Below are the code and all the weights of a small trained network. Each question names an input and a class and asks about switching units off, where a switched-off unit gives its printed mean instead of its output.

import numpy as np


def w(rows, s, z=0):
    codes = np.array(rows[::2]) - 128.0
    scale = np.full(codes.shape[1], s)
    scale[-1] = z or s
    return codes * scale


def f(y):
    return np.maximum(y, 0)


def log_softmax(a):
    a = a - a.max(-1, keepdims=True)
    return a - np.log(np.exp(a).sum(-1, keepdims=True))


def net(x, mask):
    res = np.array(x, float).reshape(1, 7) / 4 @ E
    y = f(res @ A[0][:, :-1].T + A[0][:, -1])
    res = res + np.where(mask, y, B[0][:, -1]) @ B[0][:, :-1]
    return log_softmax(res[-1] @ U[:, :-1].T + U[:, -1])


A, B = {}, {}
E = w([
[172,105,192,30,187,207],'x0',
[77,154,56,48,36,147],'x1',
[47,63,99,122,193,144],'x2',
[212,96,51,70,254,93],'x3',
[88,67,189,52,139,97],'x4',
[69,80,55,160,134,21],'x5',
[33,168,92,146,64,168],'x6',
],0.0072)
A[0] = w([
[103,162,182,109,67,216,117],'N0',
[90,65,180,112,205,149,165],'N1',
[164,200,68,153,60,106,120],'N2',
[238,155,128,158,153,128,105],'N3',
[238,120,183,124,170,95,254],'N4',
[171,138,119,50,120,127,161],'N5',
[144,132,88,154,182,76,84],'N6',
[110,132,147,140,87,254,82],'N7',
[220,87,162,159,129,139,165],'N8',
[79,123,152,195,149,90,143],'N9',
[87,175,85,117,112,17,93],'N10',
[156,168,60,161,236,19,76],'N11',
[70,91,82,38,53,100,182],'N12',
[124,62,214,53,164,188,136],'N13',
],0.008,0.0044)
B[0] = w([
[79,178,84,168,56,153,187],'N0',
[141,101,169,85,159,104,198],'N1',
[141,116,166,104,174,63,192],'N2',
[113,67,184,114,186,102,194],'N3',
[239,76,181,56,207,81,254],'N4',
[83,60,170,32,156,1,185],'N5',
[124,145,106,205,87,177,172],'N6',
[96,141,125,148,91,172,175],'N7',
[171,96,176,123,188,99,196],'N8',
[123,75,139,87,180,101,176],'N9',
[168,172,147,116,184,107,185],'N10',
[30,108,102,132,23,152,217],'N11',
[167,39,190,82,196,73,207],'N12',
[193,75,105,100,136,136,212],'N13',
],0.0072,0.0099)
U = w([
[74,128,119,203,60,221,4],'0',
[181,56,186,118,255,59,252],'1',
],0.008,0.0012)

Each question gives the input, the list of numbers given to net, and the class t.
The units are the neurons (one row each of A and B). Each row of codes is followed by its name. A weight is (code - 128) times the scale printed after its matrix; where a second scale follows, it is the last column's (A, B and U).
mask holds one flag per neuron, in row order. A switched-off neuron (its flag False) gives its mean, the last column of its row in B, instead of its output. The means were averaged over made-up inputs and are rounded, as every weight is.
A unit's drop is (log p(t) with every unit on - log p(t) with that unit switched off) / (log p(t) with every unit on - log p(t) with every unit switched off).
The circuit of an input: a set's keep is (log p(t) with only the set's units on - log p(t) with every unit switched off) / (log p(t) with every unit on - log p(t) with every unit switched off). Starting from the 12 units with the biggest drops (on a tie, the unit counted first), units are removed one at a time, each time the one whose removal leaves the highest keep (on an exact tie, the one counted first), for as long as the keep stays at least 0.8.
units of the circuit, in order: the units of the circuit, biggest drop first
unit that matters most: the unit with the biggest drop
top k neurons: the k neurons with the biggest drops, biggest first
drop of u: that unit's drop, to one decimal
input [-7,0,-8,-8,-1,5,6], class 1: unit that matters most	N2
input [-7,-3,6,2,-3,1,6], class 0: units of the circuit, in order	(N4 N11)
input [-4,3,-5,1,-3,-3,3], class 0: top 2 neurons	(N4 N8)
input [-7,3,7,-6,0,-4,-5], class 0: units of the circuit, in order	(N4 N5)
input [0,7,-2,4,-6,-7,5], class 0: top 2 neurons	(N4 N0)
input [-4,-2,-1,2,-3,1,2], class 0: units of the circuit, in order	(N4 N12 N5)
input [4,5,-2,-8,-6,8,1], class 0: top 4 neurons	(N4 N0 N5 N8)
input [4,3,-2,-8,-3,7,2], class 0: top 2 neurons	(N4 N0)
input [6,8,-6,-4,7,-8,4], class 0: drop of N0	0.7
input [3,2,7,8,-4,7,8], class 0: drop of N12	-0.1
input [3,-4,-5,-8,1,8,7], class 0: drop of N4	0.6
